Each row has a name. Each question is about the rows just above it. Places in a row count from 1.

[147 122 146 114 121 123 126]  fovaf
[147 122 146 114 123 123 126]  rem
[144 122 144 116 122 125 127]  mupo
[110  48  90 166 191 221 140]  mobi
mupo in full: => [144 122 144 116 122 125 127]
fovaf in full: => [147 122 146 114 121 123 126]

[ 78 101 112 162 170 113 114  42 118 180 138] -> rek
[ 60  87 107 194 107  98  87  74 106 196  87] -> takev
[107 116 120 184 179 134 129  75 134 185 142] -> Luro
[206 173 150  69  75 166 176 182 157  64 110] -> Dar
[ 42  69 107 118 128  66  64  32  85 133 137] -> vekud
[205 174 149 153 143 186 189 173 176 139 130] -> patu
[ 64  89 109 123 125  83  64  93  90 130 129] -> gil
[ 78 101  86 162 170 113 114  42 118 180 115] -> Nime
[156 153 140  66  77 129 141 196 126  71 113] -> nuti
[106 119 116 227 209 144 129 109 138 221 144] -> gifi
Places of [64] in row gil: => 1 7
Every place of [87] in takev: => 2 7 11
rek in full: => [ 78 101 112 162 170 113 114  42 118 180 138]

[103 122 124 122 151 125 125 121 133 156 112 142 114 106 113 128 117 138
 136 123 153 120 157 155 134  99 137 136 127 116 152 147 168 149 109 134
 132 104 114 128 138] : bev
[104 117 137 103 130 132 136  93 124 124 131 113 139  92  54 118 131 137
 161 136 112  93 132 122 124 113 134 136 138 132 102 128  93 124 152 120
 101 132 154 132 151] : sas
[109 126 125 127 132 136 137 112 127 122 137 126 135 113  94 128 128 128
 128 133 134 111 137 118 131 124 135 135 134 117 115 120 126 107 128 118
 116 121 138 130 140] : Zodev
[103 117 138 102 130 123 147 112 125  96 131 113 140  92  53 112 131 135
 163 136 112  92 133 122 123 109 134 137 139 129 102 129 122 118 153 120
 100 133 156 132 153] : pirit
[111 130 113 144 141 142 148 112 135 155 136 144 126 131 128 140 125 135
 146 128 157 126 138 118 141 121 136 139 128 102 129 117 142 107 133 125
 125 104 121 124 126] : Sobi
[115 143 121 153 129 154 124 120 109 113 135 109 146 105 138 117 117 168
 133 131 137 134 110 150 119 159 128 118 141 144 152 129 124 117 109 102
 154 136 112 147 153] : Tos
[104 126 123 128 149 131 124 121 129 151 113 137 122 107 118 127 117 144
  98 123 150 124 153 154 131 102 136 133 135 120 151 145 164 146 110 132
 137 107 113 131 140] : luri
[113 132 113 150 137 147 151 116 134 154 140 144 128 134 132 141 128 135
 163 130 157 128 130 117 142 131 136 138 128 102 122 116 133 105 140 116
 124 131 124 124 126] : sesa
[113 139 126 140 129 149 127 118 110 108 134 109 145 101 117 117 121 164
 142 133 130 127 111 142 119 151 129 119 141 142 137 129 123 117 122 103
 145 136 119 145 153] : diro
Every place of [132] in sas: => 6 23 30 38 40
Places of [113] in row pirit: => 12
At which places does sas hold [136]? => 7 20 28
Places of [116] in row sesa: => 8 32 36
Places of [137] in row Zodev: => 7 11 23
Tos in full: => [115 143 121 153 129 154 124 120 109 113 135 109 146 105 138 117 117 168
 133 131 137 134 110 150 119 159 128 118 141 144 152 129 124 117 109 102
 154 136 112 147 153]

[131 117  96 132 132  84 179  98 151 139 133 153  99 117 165 135 132  92
 110 143 132 157  97  59 138 144 134 132 122 129 118 135 132 131 125 120
 135 115  98 174 182 157  74 113 165  50 105 124 126 128 118 134 145] = reval
[182 119  79 194 121  86 163 129 139 138 113 157 106  73 156 133 138 117
 110 191 137 115 112 121 125 108 113 138 121 132 127 142 120 132 164 138
 124 134 103  68 137 103 170  91 125 131 111 125 137 125 132 129 142] = nema
[182 119  79 194 121  86 163 129 139 138 113 157 106  73 156 133 138 117
 110 191 137 115 112 121 125 108 113 138 121 132 127 142 120 132 164 138
 124 134 103  68 137 103 170  91 125 127 113 134 118 121 146 132 140] = gar
[132 132 101 126 137 102 166 108 129 132 138 121 127 121 144 128 103 112
  85 124 130 117 109 102 128 125 129 114 120 124 124 130 137 144  98 126
 129 175 143 135 141 155 145 156 156 140 136 126 121 123 134 134 134] = Medem
[188 136 132 122 121 159 153 104 140 153 130 116 116 151 113 128 106 127
  94  78 128 112 147 121 120 148 139 123 110 127 136 120 154 103 129 120
 131  94 133  79 177 124 132 123 121 143 155 115 152 117 139 137 133] = fud
Every place of [118] in reval: => 31 51
nema in full: => [182 119  79 194 121  86 163 129 139 138 113 157 106  73 156 133 138 117
 110 191 137 115 112 121 125 108 113 138 121 132 127 142 120 132 164 138
 124 134 103  68 137 103 170  91 125 131 111 125 137 125 132 129 142]

[179 130 133 127 153 179]  Notu
[121 130 139 122 135 122]  Dul
[153 122 137 115 137 137]  luf
[157 139 127 157 157 139]  Pum
[177 128 137 105 157 164]  Memis
[134 134 178 178 134 178]  Vut
[133 158 126  50 181 206]  Sipa
[124 126 126 107 135 126]  Gosom
[158 129 122 126 101 137]  Tifu
At which places does Gosom hold [126]? => 2 3 6
At which places does luf hold [137]? => 3 5 6
Places of [179] in row Notu: => 1 6
Dul in full: => [121 130 139 122 135 122]
Places of [157] in row Pum: => 1 4 5
Sipa in full: => [133 158 126  50 181 206]
At which places does Vut hold [134]? => 1 2 5

[200 142 136 131 159  97  98 124 172 160 119 152  90 105 146 153  64  81
  42 152 143 133 153 153 136 129 125 126 230 154 107  97 168 111 149  98]  tosu
[129 123 142 125 160 133 115 121 103 126 135 144 132 117 102 132 135 145
 145 119 144 171 131 151  94 148 146 141  94 119 133 130 135 114 134 150]  lisuz
[ 69  71 102 123 102 116 131  96 118 157 169 164 154 150  79 111 118 111
 132  59 124  87  96  75 198 105 122 144  61 155 107 167  73 127  83 151]  vove
[117 135 124 152 116 124 139 115 130  99 119 155 138 119 150 101  97  97
 136 112  90  92  97  76 191 134 143 146 116 111 119 131  91 121 116 150]  Molob
[129 123 142 125 160 133 115 121 103 126 135 144 132 117 102 132 135 145
 145 119 144 129 131 151  94 148 146 141 129 119 129 135  90 129 120 124]  Kure
[163 101 126 110 204 118 109 124 145 163 112 141 158  84 126 124 117 136
 105 136  90 134 126 100 108 123 102 130 124 128  92 134 160 108 138 123]  Neso
[128  94  78 111 139 147  98  98 118 107 141 139 104 131  96 122 107 116
  97 133 163  91 148 119 132 100 100 132 112 171 112 165 102 134 131 109]  rifod
[174 143 146 131 125 128 158 153 154 148 101 104 118 122 192 139 125 123
 127 160 153 154 115 122 118 131 156 131 156 124 115  97 156  87 118 137]  pag
[189 165 145 120 145 116 129 137 134 151 144 134 122 100 146 103  88 127
  87 171 104 132 113 141  99 153 109 115 173 137 117 125 148 113 143 117]  fabu
[ 98 143 164 131 116  85 143 155 152 162 146 129 182 124 128 132 148 135
 137  85 101 127 112 127 150 120 121 111 170  99 132 122 163 164 121 116]  Turad
[197 163 137 141 205 144  95  99 116 108 107 188 129  63 124  70  60 119
 100 183 124 106 115  92 110 189 136 141 104 107 122 125 104  92 154 145]  gim
[134 132 136 143 139 145  80  87 141 113 160 225 127 115  66 112  54  81
  63  97 195  73 131 112 195 149 140 135 146 147 128 134  91 130 121 124]  Vorin
Kure in full: => [129 123 142 125 160 133 115 121 103 126 135 144 132 117 102 132 135 145
 145 119 144 129 131 151  94 148 146 141 129 119 129 135  90 129 120 124]
Every place of [97] in tosu: => 6 32
Every place of [129] in Kure: => 1 22 29 31 34
lisuz in full: => [129 123 142 125 160 133 115 121 103 126 135 144 132 117 102 132 135 145
 145 119 144 171 131 151  94 148 146 141  94 119 133 130 135 114 134 150]
At which places does pag hold [156]? => 27 29 33
Vorin in full: => [134 132 136 143 139 145  80  87 141 113 160 225 127 115  66 112  54  81
  63  97 195  73 131 112 195 149 140 135 146 147 128 134  91 130 121 124]
fabu in full: => [189 165 145 120 145 116 129 137 134 151 144 134 122 100 146 103  88 127
  87 171 104 132 113 141  99 153 109 115 173 137 117 125 148 113 143 117]

[136 138 148 129 132  93  67 138 139  90 133 111  85 132  51 146 208  55
  99 175 149  94 106 160 172 101 141 181 174 121  93 134 114] = sir
[121 160 139  57 121 147 133 177 104  91 172 147 126 191 159 187 175  69
 171 122 138  96 103 108 127 103 144  46 128 109 135 188 132] = Bamar
[181 147 161  98 136 107  63 135 129  82 138 126  86 112 102 131 189  76
 100 192 132  89 107 185 177 102 141 166 159 140 107 116 107] = taf
[181 169 161  98 136 107  63 135 107  82 138 126  86 112  84 131 189  76
 100 192 132  89 107 185 177 102 141 166 159 140 107 116 107] = Sizod
[183 132 162 115 102 111  70 128 126  80 173 131  97 109  65 127 202  60
 120 128 142  92  94 174 136  99 164 189 159 109  91 111 111] = Dud
[122 149 177 101 141 148 133 179 105  77 146 136 165 196 156 174 142 140
 177 127 116  92  67 131 153  98 127  97 112 113 164 197 153] = loveb
[135 153 127 106 108 106 142 126 131 130 179 119  61 104 147 116 179 130
  28  97 130  86  84 105 120 104 190 139  80 139 139  83 124] = Dozo
Every place of [129] in taf: => 9
Dozo in full: => [135 153 127 106 108 106 142 126 131 130 179 119  61 104 147 116 179 130
  28  97 130  86  84 105 120 104 190 139  80 139 139  83 124]
At which places does Dozo hold [139]? => 28 30 31
Sizod in full: => [181 169 161  98 136 107  63 135 107  82 138 126  86 112  84 131 189  76
 100 192 132  89 107 185 177 102 141 166 159 140 107 116 107]

[150 111  97 122 163  79] : zut
[129  42 145  82 108  91] : kerin
[151 151 151 118 158 118] : mapaf
[155 103  98 116 162  75] : bip
[148 118  97  92 162  81] : Dagum
[ 91 151 188 151  69 125] : veg
[146 123  97 123 160  78] : Kiv
[146 123  97 131 163  86] : dogaf
[146 123  97 131 161  86] : ponop
[140  31 124  68 125  76] : tida
[ 91  91 188  91 139 139] : zigut
[115 153 113 151 146 112] : Fusab
Dagum in full: => [148 118  97  92 162  81]
Every place of [151] in mapaf: => 1 2 3
zut in full: => [150 111  97 122 163  79]
zigut in full: => [ 91  91 188  91 139 139]
Every place of [91] in zigut: => 1 2 4
Places of [151] in row veg: => 2 4
kerin in full: => [129  42 145  82 108  91]

[105 129 128 123] = Vanu
[ 55 129 162  55] = kiso
[105 129 162 121] = molad
[163 163 163 163] = kezep
At which places does kezep hold [163]? => 1 2 3 4
At which places does kiso hold [129]? => 2
molad in full: => [105 129 162 121]
kiso in full: => [ 55 129 162  55]
Places of [121] in row molad: => 4
kezep in full: => [163 163 163 163]

